Here is a tiny trained network, its code and every weight. The questions are about switching its units off for an input and a target symbol, where a switched-off unit gives its printed mean instead of its output.

import numpy as np


def w(rows, s, z=0):
    codes = np.array(rows[::2]) - 128.0
    scale = np.full(codes.shape[1], s)
    scale[-1] = z or s
    return codes * scale


def f(y):
    return y / 2 * (1 + np.tanh(0.7978845608 * (y + 0.044715 * y**3)))


def softmax(a):
    e = np.exp(a - a.max(-1, keepdims=True))
    return e / e.sum(-1, keepdims=True)


def log_softmax(a):
    a = a - a.max(-1, keepdims=True)
    return a - np.log(np.exp(a).sum(-1, keepdims=True))


def net(x, mask):
    ids = ['εζλξφψω'.index(c) for c in x.split()]
    T = len(ids)
    res = E[ids] + P[:T]
    r = res
    for j in range(3):
        rows = slice(2 * j, 2 * j + 2)
        q, k, v = (r @ M[0][rows].T for M in (Q, K, V))
        z = softmax(np.where(np.tri(T) > 0, q @ k.T / 2**0.5, -1e9)) @ v
        o = O[0][rows]
        res = res + np.where(mask[j], z, o[:, -1]) @ o[:, :-1]
    y = f(res @ A[0][:, :-1].T + A[0][:, -1])
    res = res + np.where(mask[3:7], y, B[0][:, -1]) @ B[0][:, :-1]
    return log_softmax(res[-1] @ U[:, :-1].T + U[:, -1])


Q, K, V, O, A, B = {}, {}, {}, {}, {}, {}
E = w([
[19,155,155,87,103],'ε',
[149,247,196,70,167],'ζ',
[110,22,15,68,178],'λ',
[164,78,191,52,22],'ξ',
[85,196,70,144,170],'φ',
[174,61,166,123,169],'ψ',
[92,72,80,142,17],'ω',
],0.015)
P = w([
[254,218,106,154,106],'0',
[72,117,121,44,172],'1',
[79,133,126,29,167],'2',
[78,139,114,27,166],'3',
[65,119,115,31,161],'4',
[56,127,118,27,156],'5',
[57,135,112,21,160],'6',
[48,119,115,21,159],'7',
[57,122,111,17,152],'8',
[64,126,116,13,154],'9',
],0.0078)
Q[0] = w([
[93,126,121,100,123],'h0',
[97,103,137,26,133],'h0',
[139,143,74,151,118],'h1',
[170,149,147,149,152],'h1',
[152,138,120,252,109],'h2',
[52,129,80,53,64],'h2',
],0.017)
K[0] = w([
[148,136,128,179,94],'h0',
[218,165,126,227,97],'h0',
[126,137,60,137,98],'h1',
[68,122,100,101,148],'h1',
[57,94,126,7,140],'h2',
[188,134,77,148,101],'h2',
],0.016)
V[0] = w([
[151,64,137,255,79],'h0',
[165,96,224,60,117],'h0',
[98,123,196,169,151],'h1',
[67,110,110,55,168],'h1',
[89,158,204,182,134],'h2',
[34,101,135,72,76],'h2',
],0.0096)
O[0] = w([
[142,92,138,121,2,68],'h0',
[225,190,41,182,69,172],'h0',
[182,162,166,117,145,78],'h1',
[204,168,127,198,117,183],'h1',
[48,174,90,82,114,30],'h2',
[151,139,126,18,221,2],'h2',
],0.0091,0.0051)
A[0] = w([
[92,137,153,255,23,151],'n0',
[102,20,39,103,175,214],'n1',
[145,209,175,130,68,254],'n2',
[127,72,157,170,174,152],'n3',
],0.0085,0.0053)
B[0] = w([
[112,161,214,143,150,225],'n0',
[218,231,118,133,55,254],'n1',
[117,105,37,38,142,217],'n2',
[46,1,91,154,154,169],'n3',
],0.0077,0.0085)
U = w([
[2,67,77,94,120,145],'ε',
[159,190,205,75,157,77],'ζ',
[134,74,29,120,87,52],'λ',
[126,60,159,34,71,58],'ξ',
[67,153,75,197,143,128],'φ',
[190,77,182,186,160,254],'ψ',
[140,183,219,185,44,148],'ω',
],0.0085,0.0043)

Each question gives the input, a string of symbols that net reads in full, and the target symbol t.
The units are the heads (2 rows each of Q, K, V and O) and the neurons (one row each of A and B). Each row of codes is followed by its name. A weight is (code - 128) times the scale printed after its matrix; where a second scale follows, it is the last column's (O, A, B and U).
mask holds one flag per unit, heads first, then neurons. A switched-off unit (its flag False) gives its mean, the last column of its rows in O or B, instead of its output. The means were averaged over made-up inputs and are rounded, as every weight is.
A unit's drop is (log p(t) with every unit on - log p(t) with that unit switched off) / (log p(t) with every unit on - log p(t) with every unit switched off).
The circuit of an input: a set's keep is (log p(t) with only the set's units on - log p(t) with every unit switched off) / (log p(t) with every unit on - log p(t) with every unit switched off). Starting from all 7 units, units are removed one at a time, each time the one whose removal leaves the highest keep (on an exact tie, the one counted first), for as long as the keep stays at least 0.8.
units of the circuit, in order: the units of the circuit, biggest drop first
k most important neurons: the k neurons with the biggest drops, biggest first
heads that matter: for each layer, one digit per head in row order, 1 if its drop is at least 0.15 and else 0, layers parted by /
drop when u is switched off: that unit's drop, to one decimal
input φ ψ ξ ξ ζ ξ ζ ζ ψ, target ε: heads that matter -> 101
input φ λ ξ ε ψ ξ, target ε: units of the circuit, in order -> (h0 n1 h2)
input ω ψ ε λ ε ζ ψ ψ ω ω, target ξ: units of the circuit, in order -> (h0)
input ω ζ ε ψ ψ λ φ ψ ε, target ξ: units of the circuit, in order -> (h0 h2)
input ε ω ψ ζ λ, target ζ: units of the circuit, in order -> (h2 n1)
input ζ λ λ ω λ ε ψ, target φ: units of the circuit, in order -> (h0 h2)
input ξ ψ ψ φ, target λ: units of the circuit, in order -> (h0 h2 n0)
input ε ξ λ ψ ω ψ ω, target ζ: heads that matter -> 001
input ξ ω ψ ε ξ λ ε ξ, target λ: 2 most important neurons -> (n2 n0)
input ξ ξ φ ψ φ ξ ζ ζ ψ ε, target λ: 2 most important neurons -> (n2 n0)
input ξ ψ ζ ψ ω ζ ζ, target λ: heads that matter -> 100
input ψ λ φ ξ λ ψ ω, target ω: 2 most important neurons -> (n0 n3)
input λ λ ψ ζ φ, target ψ: drop when n2 is switched off -> 0.2
input λ λ ζ λ ψ ψ λ ζ ζ, target ψ: drop when n1 is switched off -> 0.2
input ε ω φ ω φ λ ε, target ζ: drop when n3 is switched off -> 0.3
input ζ ζ λ, target φ: 2 most important neurons -> (n2 n1)
input ψ ψ ψ λ ζ ψ ζ ω φ, target ω: most important neuron -> (n0)
input ζ ζ ζ, target φ: units of the circuit, in order -> (h2 h0)
